Below is a small trained network, with its code and all its weights. Each question gives an input and a target symbol and asks what happens when units are switched off, that is, made to give their printed mean instead of their output.

import numpy as np


def w(rows, s, z=0):
    codes = np.array(rows[::2]) - 128.0
    scale = np.full(codes.shape[1], s)
    scale[-1] = z or s
    return codes * scale


def norm(h):
    return h / np.sqrt((h * h).mean(-1, keepdims=True) + 1e-5)


def f(y):
    return np.maximum(y, 0)


def softmax(a):
    e = np.exp(a - a.max(-1, keepdims=True))
    return e / e.sum(-1, keepdims=True)


def log_softmax(a):
    a = a - a.max(-1, keepdims=True)
    return a - np.log(np.exp(a).sum(-1, keepdims=True))


def net(x, mask):
    ids = ['γδεζλμφ'.index(c) for c in x.split()]
    T = len(ids)
    res = E[ids] + P[:T]
    r = norm(res)
    for j in range(3):
        rows = slice(3 * j, 3 * j + 3)
        q, k, v = (r @ M[0][rows].T for M in (Q, K, V))
        z = softmax(np.where(np.tri(T) > 0, q @ k.T / 3**0.5, -1e9)) @ v
        o = O[0][rows]
        res = res + np.where(mask[j], z, o[:, -1]) @ o[:, :-1]
    y = f(norm(res) @ A[0][:, :-1].T + A[0][:, -1])
    res = res + np.where(mask[3:7], y, B[0][:, -1]) @ B[0][:, :-1]
    return log_softmax(norm(res)[-1] @ U[:, :-1].T + U[:, -1])


Q, K, V, O, A, B = {}, {}, {}, {}, {}, {}
E = w([
[148,139,195],'γ',
[162,154,172],'δ',
[149,153,182],'ε',
[71,165,218],'ζ',
[140,123,53],'λ',
[148,140,194],'μ',
[249,119,102],'φ',
],0.018)
P = w([
[104,118,100],'0',
[89,81,138],'1',
[84,84,133],'2',
[66,58,139],'3',
[128,161,130],'4',
[129,163,131],'5',
[95,183,74],'6',
[146,122,166],'7',
[133,123,167],'8',
[140,4,133],'9',
],0.013)
Q[0] = w([
[76,101,102],'H0',
[157,159,106],'H0',
[158,43,169],'H0',
[140,217,112],'H1',
[89,49,6],'H1',
[18,146,87],'H1',
[212,70,174],'H2',
[99,71,190],'H2',
[172,135,100],'H2',
],0.019)
K[0] = w([
[92,149,136],'H0',
[128,62,124],'H0',
[160,250,94],'H0',
[78,101,191],'H1',
[68,95,47],'H1',
[111,37,102],'H1',
[168,193,152],'H2',
[80,201,128],'H2',
[186,100,132],'H2',
],0.019)
V[0] = w([
[4,74,121],'H0',
[136,162,168],'H0',
[255,57,103],'H0',
[198,68,151],'H1',
[165,118,173],'H1',
[133,59,212],'H1',
[158,90,193],'H2',
[143,131,80],'H2',
[169,85,112],'H2',
],0.0095)
O[0] = w([
[142,86,255,5],'H0',
[107,224,123,202],'H0',
[190,116,78,168],'H0',
[112,104,173,168],'H1',
[170,55,150,245],'H1',
[154,50,139,252],'H1',
[139,189,163,246],'H2',
[82,118,133,45],'H2',
[87,94,83,89],'H2',
],0.0087,0.003)
A[0] = w([
[50,166,160,124],'N0',
[56,132,163,59],'N1',
[100,148,194,3],'N2',
[3,207,33,143],'N3',
],0.017,0.0043)
B[0] = w([
[180,138,94,184],'N0',
[169,224,89,157],'N1',
[135,160,138,201],'N2',
[2,112,85,254],'N3',
],0.017,0.0061)
U = w([
[111,83,169,109],'γ',
[133,214,122,106],'δ',
[186,48,44,124],'ε',
[122,2,179,149],'ζ',
[111,92,157,100],'λ',
[114,77,149,91],'μ',
[44,93,104,253],'φ',
],0.013,0.0059)

Each question gives the input, a string of symbols that net reads in full, and the target symbol t.
The units are the heads (3 rows each of Q, K, V and O) and the neurons (one row each of A and B). Each row of codes is followed by its name. A weight is (code - 128) times the scale printed after its matrix; where a second scale follows, it is the last column's (O, A, B and U).
mask holds one flag per unit, heads first, then neurons. A switched-off unit (its flag False) gives its mean, the last column of its rows in O or B, instead of its output. The means were averaged over made-up inputs and are rounded, as every weight is.
A unit's drop is (log p(t) with every unit on - log p(t) with that unit switched off) / (log p(t) with every unit on - log p(t) with every unit switched off).
The circuit of an input: a set's keep is (log p(t) with only the set's units on - log p(t) with every unit switched off) / (log p(t) with every unit on - log p(t) with every unit switched off). Starting from all 7 units, units are removed one at a time, each time the one whose removal leaves the highest keep (on an exact tie, the one counted first), for as long as the keep stays at least 0.8.
circuit, biggest first: the units of the circuit, biggest drop first
top k neurons: the k neurons with the biggest drops, biggest first
which heads matter: for each layer, one digit per head in row order, 1 if its drop is at least 0.15 and else 0, layers parted by /
drop when u is switched off: that unit's drop, to one decimal
input λ ε ε ε φ ε φ γ, target ε: circuit, biggest first	(H0)
input φ ζ λ ε ε λ ε λ γ γ, target δ: which heads matter	110
input ε γ λ ε, target δ: which heads matter	100
input φ λ ε λ λ λ δ γ ε ε, target φ: circuit, biggest first	(H0; H1; N3)
input λ ε γ μ, target ζ: which heads matter	000
input φ ζ δ λ ε ε ε, target ζ: circuit, biggest first	(H1; H0)
input ε ε δ, target δ: which heads matter	100
input ε μ ε γ, target δ: which heads matter	100
input γ λ ε ε λ ε ε ζ ε δ, target δ: which heads matter	110
input μ ε γ φ ε λ μ, target ε: circuit, biggest first	(N3; H0; H1)
input λ ζ γ φ ζ μ γ, target ε: top 2 neurons	(N3; N2)
input ε ε ζ ε λ λ λ ε δ, target ζ: which heads matter	010
input φ γ ε, target ε: which heads matter	100
input φ μ ε ε ε λ ε γ ε μ, target δ: which heads matter	110
input ε λ ε μ, target δ: top neuron	(N1)
input λ γ ε δ, target ζ: which heads matter	000
input φ δ λ ε ε μ ε μ ε ε, target δ: drop when H1 is switched off	0.2
input φ ε ε ε γ λ λ μ γ, target ζ: drop when N0 is switched off	0.1
input φ ε ε μ, target ε: drop when N3 is switched off	0.4
input λ φ μ ε, target ζ: drop when H0 is switched off	1.3
input φ ζ ε, target ε: top neuron	(N3)
